(in the rows, 128 means zero)
[150 83 127 157 122 117 125 153 72 125 86 115 149 94 93 98 114 101 118 115 97 6 140 138 140 141 175 107 94 164 141 119 106 136 122 79 137 130 158 128 101 120 128] -> 0
[137 97 245 47 118 97 126 156 85 148 149 115 118 109 120 117 100 99 129 112 73 82 128 153 143 125 148 118 143 136 159 116 142 126 130 143 132 120 106 82 107 136 110] -> 0
[114 148 123 117 132 117 137 92 154 144 134 120 87 178 116 124 93 220 135 100 150 182 119 113 115 146 71 160 132 112 136 88 97 130 82 138 116 114 102 55 121 108 102] -> 1
[98 117 107 130 122 119 122 78 161 140 194 133 105 154 153 128 85 139 129 85 139 244 134 164 143 173 72 82 144 90 124 126 134 142 144 207 189 131 112 92 125 97 110] -> 1
[157 129 129 110 128 120 122 138 125 127 98 138 119 115 131 167 124 64 110 123 129 30 113 124 123 122 133 125 141 123 129 126 96 124 124 105 142 141 87 108 142 138 126] -> 2
[128 73 160 139 117 73 131 163 86 146 151 105 135 110 169 115 67 31 98 92 121 44 122 193 137 150 74 53 140 129 140 120 149 115 146 199 167 92 111 70 116 148 135] -> 0
[137 174 124 121 92 113 124 127 117 143 151 135 123 137 112 145 87 126 100 122 120 139 107 160 125 171 74 114 141 126 126 129 149 115 137 190 186 135 97 92 105 149 105] -> 2
[120 134 112 128 129 98 121 119 101 117 191 144 120 137 150 74 46 124 116 98 134 139 136 127 141 140 126 95 109 140 102 119 125 118 128 196 125 104 112 141 103 125 84] -> 2
[103 157 143 133 115 96 120 137 193 144 164 136 103 139 135 146 108 94 122 140 142 134 109 134 107 147 51 118 139 115 114 131 150 151 124 166 120 147 91 39 127 157 105] -> 2
[135 124 122 128 144 121 116 88 129 138 165 129 127 148 97 114 154 118 93 119 144 164 122 146 146 158 114 79 123 135 151 118 130 122 87 177 164 120 111 113 124 112 128] -> 1
[125 122 142 125 133 125 125 92 128 139 137 120 112 154 152 111 106 147 140 125 130 142 152 130 141 129 210 146 146 108 132 115 117 117 124 134 136 130 146 86 130 136 124] -> 1
[144 106 142 153 121 91 128 109 83 128 154 157 132 92 127 127 118 42 131 122 135 93 138 160 136 152 139 44 145 132 125 107 146 96 146 154 176 136 143 152 96 127 133] -> 0
[134 114 143 144 121 111 121 192 98 118 90 119 162 159 129 104 72 116 103 97 99 2 140 148 136 99 197 92 120 139 119 140 121 141 135 119 111 124 134 142 117 135 102] -> 2
[133 119 126 134 122 125 115 85 118 103 153 120 107 136 132 146 126 73 143 127 155 164 112 152 141 169 45 92 155 131 138 136 132 123 122 230 172 86 107 101 158 157 154] -> 1
[143 104 130 124 110 119 146 93 121 142 122 117 116 90 113 110 158 72 149 139 111 92 116 166 133 154 131 88 144 122 102 124 154 138 135 131 177 127 176 144 145 128 148] -> 0
[110 107 150 133 128 133 116 135 101 123 80 117 124 115 106 148 113 44 92 116 125 50 131 126 120 136 124 71 135 130 143 122 137 137 121 101 141 115 117 86 102 137 105] -> 2
[142 105 137 128 161 101 126 143 105 128 107 123 94 103 151 149 55 11 79 93 107 50 143 145 123 119 167 80 120 139 135 134 148 131 129 108 133 130 99 90 139 127 92] -> 2
---
[143 127 148 119 102 133 118 157 138 99 120 120 114 115 137 130 195 105 102 130 134 128 123 177 118 134 130 207 155 132 137 121 94 108 146 139 23 101 134 136 100 157 154] -> 4
[107 160 181 130 112 121 137 114 75 111 126 122 123 104 122 109 150 105 134 138 164 126 137 192 117 168 171 201 118 121 99 96 79 152 133 133 62 124 94 139 111 132 96] -> 8
[142 169 177 162 121 121 120 133 92 118 137 127 135 97 110 117 144 113 135 121 145 134 178 153 128 143 157 146 125 139 106 135 105 130 181 136 39 111 98 125 113 125 100] -> 8
[132 147 171 140 116 121 117 139 111 87 99 118 121 129 146 129 207 68 118 131 188 123 133 133 125 149 148 235 134 132 135 105 73 147 112 141 50 111 108 148 116 142 136] -> 4
[118 169 179 138 133 134 145 141 98 103 128 126 123 116 108 125 137 110 145 134 148 127 178 138 126 134 154 185 95 122 116 104 87 139 149 124 108 144 96 114 115 119 136] -> 8
[120 175 180 131 109 124 151 127 87 103 113 121 146 109 126 127 134 70 143 128 134 121 153 167 123 137 174 248 91 136 114 115 72 148 141 138 105 113 94 131 116 132 129] -> 8
[156 110 154 144 152 121 114 137 126 77 113 119 116 161 167 132 184 150 146 100 141 146 153 121 113 156 171 175 84 164 125 158 123 126 152 135 70 109 159 157 132 115 101] -> 4
[170 183 160 155 92 122 139 132 111 97 136 107 103 119 138 99 167 99 146 113 152 155 136 173 110 163 191 237 83 160 97 167 107 106 245 136 65 102 140 146 134 130 124] -> 4
[159 170 163 109 113 131 116 123 108 91 115 106 114 169 157 135 181 117 145 108 130 127 127 146 112 143 168 178 112 140 122 100 141 139 121 131 48 113 148 170 139 123 124] -> 4
[134 156 175 124 115 118 131 126 107 110 132 142 119 137 160 114 169 90 138 151 134 128 121 163 130 145 158 197 113 132 109 100 89 143 128 142 101 107 146 150 127 133 139] -> 8
[159 135 153 139 104 130 140 135 128 97 126 110 114 151 155 125 155 105 135 120 139 137 157 106 116 141 171 211 81 132 119 152 116 135 176 142 75 116 161 137 119 103 124] -> 4
[117 151 181 137 112 125 95 120 88 103 124 135 136 96 123 129 160 119 134 128 143 122 124 150 130 135 147 215 111 137 109 120 85 148 137 130 84 127 119 123 119 133 114] -> 8
